Here is a tiny trained network, its code and every weight. The questions are about switching its units off for an input and a class, where a switched-off unit gives its printed mean instead of its output.

import numpy as np


def w(rows, s, z=0):
    codes = np.array(rows[::2]) - 128.0
    scale = np.full(codes.shape[1], s)
    scale[-1] = z or s
    return codes * scale


def norm(h):
    return h / np.sqrt((h * h).mean(-1, keepdims=True) + 1e-5)


def f(y):
    return y / 2 * (1 + np.tanh(0.7978845608 * (y + 0.044715 * y**3)))


def log_softmax(a):
    a = a - a.max(-1, keepdims=True)
    return a - np.log(np.exp(a).sum(-1, keepdims=True))


def net(x, mask):
    res = np.array(x, float).reshape(1, 4) / 4 @ E
    u = 0
    for l in range(2):
        y = f(norm(res) @ A[l][:, :-1].T + A[l][:, -1])
        res = res + np.where(mask[u : u + 14], y, B[l][:, -1]) @ B[l][:, :-1]
        u += 14
    return log_softmax(norm(res)[-1] @ U[:, :-1].T + U[:, -1])


A, B = {}, {}
E = w([
[143,104,148,177,96,105,174,136,17,75],'x0',
[126,173,200,101,148,34,93,149,131,84],'x1',
[100,147,108,115,5,84,150,122,159,166],'x2',
[163,178,181,237,123,133,147,99,200,146],'x3',
],0.0025)
A[0] = w([
[100,128,127,121,3,102,123,161,134,157,40],'L0N1',
[78,150,88,46,141,141,120,102,68,122,58],'L0N2',
[151,122,113,65,154,130,102,102,210,141,35],'L0N3',
[159,105,167,167,117,84,134,86,29,154,40],'L0N4',
[111,109,160,144,210,176,119,150,106,110,35],'L0N5',
[138,120,84,42,114,131,140,131,87,78,32],'L0N6',
[146,102,129,178,90,114,154,144,45,81,102],'L0N7',
[123,161,209,71,173,35,168,120,125,133,5],'L0N8',
[118,180,155,235,125,141,143,102,166,106,29],'L0N9',
[123,111,75,145,118,221,175,121,111,167,12],'L0N10',
[130,120,118,74,160,140,117,135,212,157,58],'L0N11',
[125,156,195,86,160,34,134,151,129,124,10],'L0N12',
[122,123,150,151,219,164,97,162,83,142,27],'L0N13',
[130,101,102,128,113,230,184,118,116,168,5],'L0N14',
],0.0047,0.0011)
B[0] = w([
[188,139,81,63,156,102,190,67,154,94,217],'L0N1',
[174,74,182,163,136,128,149,169,167,168,218],'L0N2',
[44,184,150,128,113,160,177,189,80,107,185],'L0N3',
[64,215,138,113,144,151,140,188,154,122,200],'L0N4',
[173,149,80,81,122,103,175,94,164,120,215],'L0N5',
[152,100,167,117,116,104,96,134,127,223,216],'L0N6',
[2,198,120,100,141,191,129,162,155,161,254],'L0N7',
[157,100,75,165,94,160,56,129,140,87,226],'L0N8',
[170,26,164,100,104,135,153,208,129,173,230],'L0N9',
[130,115,102,164,102,106,45,128,139,74,228],'L0N10',
[27,190,146,132,113,148,173,172,62,116,193],'L0N11',
[131,83,60,185,81,163,67,114,138,103,232],'L0N12',
[163,125,80,79,122,116,184,87,175,108,221],'L0N13',
[144,130,104,157,104,114,41,132,133,80,219],'L0N14',
],0.0064,0.002)
A[1] = w([
[119,133,130,131,105,116,123,124,120,142,100],'L1N1',
[139,123,135,137,187,143,125,123,123,107,79],'L1N2',
[159,150,104,104,144,106,169,74,130,104,40],'L1N3',
[123,117,143,132,147,131,131,109,125,115,32],'L1N4',
[124,126,159,107,137,117,174,124,111,133,91],'L1N5',
[123,119,95,165,113,157,121,110,97,136,87],'L1N6',
[154,95,178,137,141,113,124,145,124,178,13],'L1N7',
[84,168,147,139,147,140,140,118,100,132,75],'L1N8',
[153,112,139,152,118,91,168,148,6,61,98],'L1N9',
[141,143,164,180,119,132,149,110,149,116,111],'L1N10',
[124,129,130,154,119,114,62,112,129,91,9],'L1N11',
[138,173,156,147,168,109,79,89,193,171,137],'L1N12',
[146,84,139,126,119,129,149,145,124,131,75],'L1N13',
[123,117,144,138,144,137,110,147,106,120,97],'L1N14',
],0.013,0.0013)
B[1] = w([
[176,157,144,124,231,108,122,67,112,91,134],'L1N1',
[119,158,163,131,66,42,94,80,100,129,143],'L1N2',
[132,115,222,97,104,105,185,60,195,116,210],'L1N3',
[128,162,10,25,61,137,167,85,141,170,101],'L1N4',
[151,109,101,165,107,122,63,115,142,86,166],'L1N5',
[160,116,140,126,131,105,100,166,171,85,175],'L1N6',
[149,62,113,77,163,96,121,144,92,221,193],'L1N7',
[61,192,143,91,130,147,164,189,89,130,199],'L1N8',
[133,63,141,171,138,243,170,214,254,149,114],'L1N9',
[109,138,78,30,145,73,68,78,53,135,149],'L1N10',
[162,120,56,173,118,158,63,155,176,65,253],'L1N11',
[125,78,152,169,142,197,191,199,173,123,123],'L1N12',
[102,127,133,161,173,159,136,166,155,181,178],'L1N13',
[150,179,81,102,108,60,144,58,119,129,143],'L1N14',
],0.0081,0.0043)
U = w([
[176,118,57,169,103,124,30,140,162,44,161],'0',
[34,222,147,93,125,146,166,181,68,121,168],'1',
[160,51,124,83,173,78,104,132,80,255,154],'2',
[159,125,202,88,85,79,192,10,190,96,151],'3',
[149,82,153,180,142,202,184,169,192,146,136],'4',
[171,126,128,187,130,167,181,66,52,137,30],'5',
[145,125,130,226,129,175,182,51,72,156,1],'6',
],0.008,0.0045)

Each question gives the input, the list of numbers given to net, and the class t.
The units are the neurons (one row each of A and B). Each row of codes is followed by its name. A weight is (code - 128) times the scale printed after its matrix; where a second scale follows, it is the last column's (A, B and U).
mask holds one flag per neuron, layer by layer. A switched-off neuron (its flag False) gives its mean, the last column of its row in B, instead of its output. The means were averaged over made-up inputs and are rounded, as every weight is.
A unit's drop is (log p(t) with every unit on - log p(t) with that unit switched off) / (log p(t) with every unit on - log p(t) with every unit switched off).
The circuit of an input: a set's keep is (log p(t) with only the set's units on - log p(t) with every unit switched off) / (log p(t) with every unit on - log p(t) with every unit switched off). Starting from the 12 units with the biggest drops (on a tie, the unit counted first), units are removed one at a time, each time the one whose removal leaves the highest keep (on an exact tie, the one counted first), for as long as the keep stays at least 0.8.
units of the circuit, in order: the units of the circuit, biggest drop first
top k neurons: the k neurons with the biggest drops, biggest first
top k neurons in layer l: the k neurons of layer l with the biggest drops, biggest first
drop of u: that unit's drop, to one decimal
input [-5,-4,7,0], class 3: units of the circuit, in order => L0N1, L1N3
input [7,6,2,4], class 1: units of the circuit, in order => L0N7
input [0,0,2,-2], class 4: units of the circuit, in order => L1N12, L0N6, L0N9
input [5,-5,6,-2], class 3: top 4 neurons => L0N1, L0N12, L0N8, L0N11
input [8,5,5,8], class 1: top 2 neurons => L0N4, L0N7
input [-1,3,-4,-3], class 3: top 3 neurons => L0N13, L0N5, L0N9
input [-6,5,0,-8], class 2: top 4 neurons => L0N2, L0N6, L0N7, L0N4
input [-5,4,-7,1], class 3: top 3 neurons in layer 0 => L0N13, L0N7, L0N5
input [7,6,2,7], class 1: units of the circuit, in order => L0N4, L0N7
input [-6,-2,-5,3], class 1: top 2 neurons => L0N11, L0N3
input [-5,0,-2,-5], class 1: top 3 neurons => L0N11, L0N3, L0N9
input [0,2,1,4], class 2: top 2 neurons => L0N9, L1N7
input [3,-2,-4,5], class 2: top 2 neurons => L0N9, L0N1
input [1,-3,3,-3], class 4: top neuron in layer 0 => L0N9
input [-7,0,-6,-8], class 2: top 2 neurons => L0N2, L0N6
input [-6,-4,7,-2], class 3: top 3 neurons in layer 0 => L0N1, L0N7, L0N4
input [2,-2,-4,-3], class 3: top 4 neurons => L0N13, L0N5, L1N3, L0N9
input [3,5,6,2], class 3: top 2 neurons => L0N1, L1N3
input [0,-5,-6,-2], class 3: top 3 neurons => L0N13, L0N5, L1N3
input [6,-4,-3,-3], class 1: top neuron => L0N7
input [5,2,-8,-5], class 3: top 2 neurons => L0N13, L0N5
input [5,-6,7,8], class 2: top 2 neurons in layer 1 => L1N10, L1N11
input [-1,0,5,-8], class 2: drop of L0N6 => 0.1
input [4,-2,5,-7], class 2: drop of L0N6 => 0.7
input [3,-4,-4,7], class 2: drop of L0N9 => 0.7
input [-5,4,-1,2], class 1: drop of L0N11 => 1.4
